Below is a small trained network, with its code and all its weights. Each question gives an input and a target symbol and asks what happens when units are switched off, that is, made to give their printed mean instead of their output.

import numpy as np


def w(rows, s, z=0):
    codes = np.array(rows[::2]) - 128.0
    scale = np.full(codes.shape[1], s)
    scale[-1] = z or s
    return codes * scale


def f(y):
    return y / 2 * (1 + np.tanh(0.7978845608 * (y + 0.044715 * y**3)))


def softmax(a):
    e = np.exp(a - a.max(-1, keepdims=True))
    return e / e.sum(-1, keepdims=True)


def log_softmax(a):
    a = a - a.max(-1, keepdims=True)
    return a - np.log(np.exp(a).sum(-1, keepdims=True))


def net(x, mask):
    ids = ['αβγδζηθλξπστψω'.index(c) for c in x.split()]
    T = len(ids)
    res = E[ids] + P[:T]
    u = 0
    for l in range(2):
        r = res
        for j in range(2):
            rows = slice(4 * j, 4 * j + 4)
            q, k, v = (r @ M[l][rows].T for M in (Q, K, V))
            z = softmax(np.where(np.tri(T) > 0, q @ k.T / 4**0.5, -1e9)) @ v
            o = O[l][rows]
            res = res + np.where(mask[u + j], z, o[:, -1]) @ o[:, :-1]
        u += 2
        y = f(res @ A[l][:, :-1].T + A[l][:, -1])
        res = res + np.where(mask[u : u + 4], y, B[l][:, -1]) @ B[l][:, :-1]
        u += 4
    return log_softmax(res[-1] @ U[:, :-1].T + U[:, -1])


Q, K, V, O, A, B = {}, {}, {}, {}, {}, {}
E = w([
[186,150,148,187,120,140,172,186,86],'α',
[102,122,110,130,123,87,102,191,188],'β',
[118,131,123,91,168,157,174,63,134],'γ',
[153,158,204,131,109,171,164,185,125],'δ',
[164,115,123,89,106,113,201,75,83],'ζ',
[187,124,162,124,153,198,154,194,112],'η',
[93,168,94,218,204,144,96,29,152],'θ',
[165,115,83,103,33,184,232,107,59],'λ',
[110,150,125,170,91,75,98,180,170],'ξ',
[74,116,53,75,123,160,177,72,3],'π',
[81,156,176,152,102,58,131,187,150],'σ',
[140,51,177,152,107,169,144,138,94],'τ',
[154,115,119,140,206,53,108,82,156],'ψ',
[160,57,132,196,158,146,222,185,117],'ω',
],0.017)
P = w([
[24,198,140,146,28,87,254,52,153],'0',
[110,142,50,100,167,213,120,121,171],'1',
[119,147,84,119,151,203,125,146,148],'2',
[139,139,98,119,138,157,116,165,80],'3',
[131,117,113,125,146,158,128,173,80],'4',
[124,90,117,121,152,153,138,184,76],'5',
],0.0082)
Q[0] = w([
[67,109,140,165,92,49,64,129,188],'L0H1',
[120,107,55,76,74,131,174,70,133],'L0H1',
[148,109,133,133,202,255,110,181,105],'L0H1',
[186,88,164,174,102,145,110,175,137],'L0H1',
[142,167,170,117,149,195,144,165,105],'L0H2',
[58,193,109,127,120,82,182,96,162],'L0H2',
[138,92,79,127,112,110,80,159,44],'L0H2',
[172,131,152,137,138,70,122,96,45],'L0H2',
],0.0088)
K[0] = w([
[163,137,94,254,137,134,20,168,133],'L0H1',
[159,73,92,38,110,188,140,180,125],'L0H1',
[80,186,137,118,102,121,161,51,206],'L0H1',
[142,138,155,167,77,90,161,126,138],'L0H1',
[162,151,167,70,119,178,160,154,129],'L0H2',
[144,130,95,151,165,123,100,32,151],'L0H2',
[128,116,76,141,125,88,114,175,30],'L0H2',
[150,127,57,78,87,152,92,149,191],'L0H2',
],0.0096)
V[0] = w([
[99,138,21,177,30,231,187,109,106],'L0H1',
[215,228,155,189,130,149,67,138,70],'L0H1',
[90,164,82,206,136,137,155,116,213],'L0H1',
[70,177,110,133,150,119,46,109,44],'L0H1',
[208,95,54,45,90,180,48,153,90],'L0H2',
[146,140,41,136,155,1,223,123,126],'L0H2',
[105,109,60,57,154,79,118,248,105],'L0H2',
[81,213,194,31,146,135,133,100,110],'L0H2',
],0.0069)
O[0] = w([
[134,108,194,64,190,112,55,113,119,246],'L0H1',
[130,103,85,55,163,102,136,156,15,90],'L0H1',
[94,126,226,181,157,213,128,203,112,167],'L0H1',
[196,92,100,130,132,44,102,183,111,126],'L0H1',
[44,103,81,94,109,143,155,187,159,115],'L0H2',
[95,198,241,15,114,154,100,157,56,134],'L0H2',
[90,201,171,80,206,179,171,138,206,107],'L0H2',
[130,71,114,207,217,49,254,142,3,143],'L0H2',
],0.0072,0.012)
A[0] = w([
[134,139,156,139,188,15,67,40,202,166],'L0N1',
[204,79,145,101,95,68,108,220,174,177],'L0N2',
[44,74,140,139,165,9,185,63,73,44],'L0N3',
[65,233,3,124,165,202,94,22,146,2],'L0N4',
],0.0074,0.0039)
B[0] = w([
[74,153,76,99,79,138,166,72,85,239],'L0N1',
[117,176,66,85,56,118,148,49,64,207],'L0N2',
[138,131,190,193,78,186,138,109,132,251],'L0N3',
[244,118,72,29,40,34,168,98,146,151],'L0N4',
],0.011,0.0031)
Q[1] = w([
[250,142,131,140,229,180,103,166,165],'L1H1',
[232,76,120,127,109,145,200,186,132],'L1H1',
[122,196,162,154,91,101,107,144,67],'L1H1',
[95,184,170,116,145,95,124,48,132],'L1H1',
[99,162,148,185,161,115,99,101,195],'L1H2',
[176,89,209,143,113,157,117,254,181],'L1H2',
[2,188,125,54,88,162,200,62,139],'L1H2',
[163,114,147,152,184,188,113,102,89],'L1H2',
],0.009)
K[1] = w([
[189,157,199,204,110,183,139,45,160],'L1H1',
[192,105,202,122,64,158,191,116,76],'L1H1',
[86,152,116,157,77,54,97,156,108],'L1H1',
[134,125,73,112,154,65,147,127,231],'L1H1',
[77,169,162,152,98,64,42,135,194],'L1H2',
[165,145,254,130,15,140,166,163,87],'L1H2',
[20,70,42,49,143,78,74,143,74],'L1H2',
[92,167,126,178,170,139,150,71,86],'L1H2',
],0.0091)
V[1] = w([
[83,113,148,91,110,132,90,106,153],'L1H1',
[156,104,80,146,166,132,131,121,124],'L1H1',
[60,118,94,106,110,111,116,124,157],'L1H1',
[168,164,126,54,147,143,150,149,112],'L1H1',
[120,207,75,129,147,172,111,133,105],'L1H2',
[95,88,91,122,166,254,129,108,141],'L1H2',
[105,123,156,111,87,75,47,185,163],'L1H2',
[96,139,129,169,200,128,169,142,206],'L1H2',
],0.012)
O[1] = w([
[127,55,100,187,146,105,122,95,161,128],'L1H1',
[107,118,224,83,103,130,172,170,143,83],'L1H1',
[175,52,171,156,112,153,167,150,147,58],'L1H1',
[77,171,79,197,181,132,185,106,69,117],'L1H1',
[104,85,111,130,126,126,192,140,48,122],'L1H2',
[72,33,168,139,130,135,193,115,156,150],'L1H2',
[144,114,96,171,96,137,2,117,100,7],'L1H2',
[41,192,134,91,112,207,124,112,145,40],'L1H2',
],0.0095,0.015)
A[1] = w([
[23,146,71,220,172,101,101,11,172,2],'L1N1',
[128,83,88,92,98,80,182,96,40,80],'L1N2',
[99,163,103,72,79,197,221,25,96,97],'L1N3',
[50,109,172,215,161,93,106,254,122,54],'L1N4',
],0.0069,0.0079)
B[1] = w([
[172,105,114,77,207,136,111,94,151,134],'L1N1',
[82,129,136,111,88,147,96,109,178,254],'L1N2',
[165,70,103,124,118,116,58,141,114,254],'L1N3',
[98,175,36,73,83,78,1,167,174,126],'L1N4',
],0.012,0.0098)
U = w([
[148,113,52,12,32,121,183,21,78,167],'α',
[31,118,192,189,195,205,252,191,10,255],'β',
[76,63,206,220,223,78,92,227,82,115],'γ',
[128,138,76,72,78,122,49,164,121,61],'δ',
[191,132,62,209,46,217,240,154,142,149],'ζ',
[90,177,152,120,101,141,200,152,214,140],'η',
[189,90,137,86,110,104,127,247,98,44],'θ',
[117,89,146,161,71,95,72,197,222,86],'λ',
[3,156,140,158,39,174,104,201,185,216],'ξ',
[89,221,134,27,77,128,128,130,124,73],'π',
[112,157,67,111,151,107,161,159,32,56],'σ',
[44,148,131,128,157,129,82,125,174,95],'τ',
[87,147,73,131,156,9,132,182,192,78],'ψ',
[170,59,121,192,100,237,95,201,57,92],'ω',
],0.0064,0.007)

Each question gives the input, a string of symbols that net reads in full, and the target symbol t.
The units are the heads (4 rows each of Q, K, V and O) and the neurons (one row each of A and B). Each row of codes is followed by its name. A weight is (code - 128) times the scale printed after its matrix; where a second scale follows, it is the last column's (O, A, B and U).
mask holds one flag per unit, layer by layer, with each layer's heads first. A switched-off unit (its flag False) gives its mean, the last column of its rows in O or B, instead of its output. The means were averaged over made-up inputs and are rounded, as every weight is.
A unit's drop is (log p(t) with every unit on - log p(t) with that unit switched off) / (log p(t) with every unit on - log p(t) with every unit switched off).
most important unit: the unit with the biggest drop
k most important neurons of layer l: the k neurons of layer l with the biggest drops, biggest first
heads that matter: for each layer, one digit per head in row order, 1 if its drop is at least 0.15 and else 0, layers parted by /
input η ψ ψ δ, target β: heads that matter	10 / 00
input π η δ τ, target α: heads that matter	10 / 00
input λ η θ π π, target β: most important neuron of layer 1	(L1N4)
input η η α ξ, target ξ: heads that matter	10 / 11
input θ γ τ ω, target θ: heads that matter	01 / 11
input π η η ξ, target ξ: 2 most important neurons of layer 1	(L1N4, L1N2)
input ζ θ δ ξ, target α: heads that matter	01 / 00
input δ η ξ τ θ ω, target π: heads that matter	01 / 11
input η λ η θ σ, target ξ: heads that matter	10 / 01
input δ θ ξ η τ, target π: heads that matter	01 / 11
input π η ξ η η σ, target ξ: heads that matter	11 / 01
input ψ ζ γ γ, target β: heads that matter	01 / 10
input β η η, target ξ: heads that matter	10 / 01
input ω π γ η α, target τ: heads that matter	11 / 11
input β ω λ θ α, target ξ: heads that matter	11 / 01
input γ ζ η η β, target ξ: most important unit	L1H2
input τ γ ξ ζ η γ, target β: 2 most important neurons of layer 1	(L1N2, L1N4)
input γ η θ η θ ψ, target α: 2 most important neurons of layer 0	(L0N1, L0N2)
input ξ η λ ψ, target α: 2 most important neurons of layer 1	(L1N2, L1N3)
input λ β δ, target γ: most important unit	L1H2
input π η ω δ, target α: 2 most important neurons of layer 0	(L0N2, L0N1)
input σ γ θ θ, target β: 2 most important neurons of layer 1	(L1N3, L1N4)
input γ η θ π ω, target η: 2 most important neurons of layer 0	(L0N3, L0N1)
input η η ξ θ, target α: 2 most important neurons of layer 0	(L0N4, L0N1)
input γ ψ σ τ τ, target η: 2 most important neurons of layer 0	(L0N3, L0N1)
